Below is a small trained network, with its code and all its weights. Each question gives an input and a class and asks what happens when units are switched off, that is, made to give their printed mean instead of their output.

import numpy as np


def w(rows, s, z=0):
    codes = np.array(rows[::2]) - 128.0
    scale = np.full(codes.shape[1], s)
    scale[-1] = z or s
    return codes * scale


def norm(h):
    return h / np.sqrt((h * h).mean(-1, keepdims=True) + 1e-5)


def f(y):
    return y / 2 * (1 + np.tanh(0.7978845608 * (y + 0.044715 * y**3)))


def log_softmax(a):
    a = a - a.max(-1, keepdims=True)
    return a - np.log(np.exp(a).sum(-1, keepdims=True))


def net(x, mask):
    res = np.array(x, float).reshape(1, 6) / 4 @ E
    u = 0
    for l in range(2):
        y = f(norm(res) @ A[l][:, :-1].T + A[l][:, -1])
        res = res + np.where(mask[u : u + 3], y, B[l][:, -1]) @ B[l][:, :-1]
        u += 3
    return log_softmax(norm(res)[-1] @ U[:, :-1].T + U[:, -1])


A, B = {}, {}
E = w([
[109,146,99,28,152,238],'x0',
[154,215,28,143,108,79],'x1',
[164,96,120,60,2,130],'x2',
[97,115,101,135,130,123],'x3',
[92,113,107,161,173,124],'x4',
[54,159,118,138,113,99],'x5',
],0.0069)
A[0] = w([
[60,80,236,110,91,172,89],'L0N1',
[83,108,93,14,188,153,28],'L0N2',
[131,208,119,2,202,209,5],'L0N3',
],0.0079,0.0023)
B[0] = w([
[114,180,99,142,121,165,239],'L0N1',
[27,114,254,86,176,31,206],'L0N2',
[174,83,124,79,44,57,253],'L0N3',
],0.0099,0.0043)
A[1] = w([
[172,176,150,198,108,99,1],'L1N1',
[190,153,50,106,108,98,112],'L1N2',
[89,94,202,153,104,255,162],'L1N3',
],0.01,0.0014)
B[1] = w([
[65,87,240,84,43,175,195],'L1N1',
[104,199,75,73,146,193,237],'L1N2',
[114,217,1,169,79,208,253],'L1N3',
],0.0098,0.004)
U = w([
[77,255,61,165,182,231,75],'0',
[113,18,189,146,84,45,62],'1',
[136,178,112,160,203,171,252],'2',
[78,153,113,155,146,170,122],'3',
],0.0067,0.0025)

Each question gives the input, the list of numbers given to net, and the class t.
The units are the neurons (one row each of A and B). Each row of codes is followed by its name. A weight is (code - 128) times the scale printed after its matrix; where a second scale follows, it is the last column's (A, B and U).
mask holds one flag per neuron, layer by layer. A switched-off neuron (its flag False) gives its mean, the last column of its row in B, instead of its output. The means were averaged over made-up inputs and are rounded, as every weight is.
A unit's drop is (log p(t) with every unit on - log p(t) with that unit switched off) / (log p(t) with every unit on - log p(t) with every unit switched off).
The circuit of an input: a set's keep is (log p(t) with only the set's units on - log p(t) with every unit switched off) / (log p(t) with every unit on - log p(t) with every unit switched off). Starting from all 6 units, units are removed one at a time, each time the one whose removal leaves the highest keep (on an exact tie, the one counted first), for as long as the keep stays at least 0.8.
circuit, biggest first: the units of the circuit, biggest drop first
unit that matters most: the unit with the biggest drop
top k neurons in layer l: the k neurons of layer l with the biggest drops, biggest first
drop when u is switched off: that unit's drop, to one decimal
input [5,3,-2,1,-4,8], class 1: unit that matters most => L0N2
input [5,2,-4,4,5,2], class 1: circuit, biggest first => (L0N2; L0N3; L1N3)
input [8,6,-6,-1,8,-8], class 1: circuit, biggest first => (L0N2; L1N3; L0N3)
input [4,-3,-3,-3,-7,1], class 1: top 2 neurons in layer 0 => (L0N3; L0N2)
input [6,-3,-1,0,7,7], class 1: circuit, biggest first => (L0N2; L0N3)
input [6,-1,-5,3,5,4], class 1: circuit, biggest first => (L0N3; L1N3; L1N2)
input [8,2,-7,-5,-6,-6], class 1: circuit, biggest first => (L0N3; L1N3)
input [-4,-5,-1,3,6,1], class 0: circuit, biggest first => (L0N3; L0N2)
input [8,-3,0,1,0,-6], class 1: circuit, biggest first => (L0N3; L0N2)
input [4,-8,6,-5,-2,-4], class 0: top 2 neurons in layer 1 => (L1N3; L1N1)
input [8,6,6,-8,-6,-1], class 1: top 2 neurons in layer 0 => (L0N3; L0N1)
input [-4,-5,5,1,6,7], class 0: top 2 neurons in layer 0 => (L0N3; L0N1)
input [4,-7,6,-5,-1,2], class 0: top 2 neurons in layer 1 => (L1N3; L1N1)
input [8,-4,-4,-5,0,-6], class 1: top neuron in layer 0 => (L0N3)
input [7,6,-6,-7,2,-3], class 1: drop when L0N3 is switched off => 0.4
input [8,1,2,-5,0,7], class 1: drop when L0N2 is switched off => 0.2
input [-5,-8,0,-3,3,-3], class 0: drop when L1N3 is switched off => 0.3
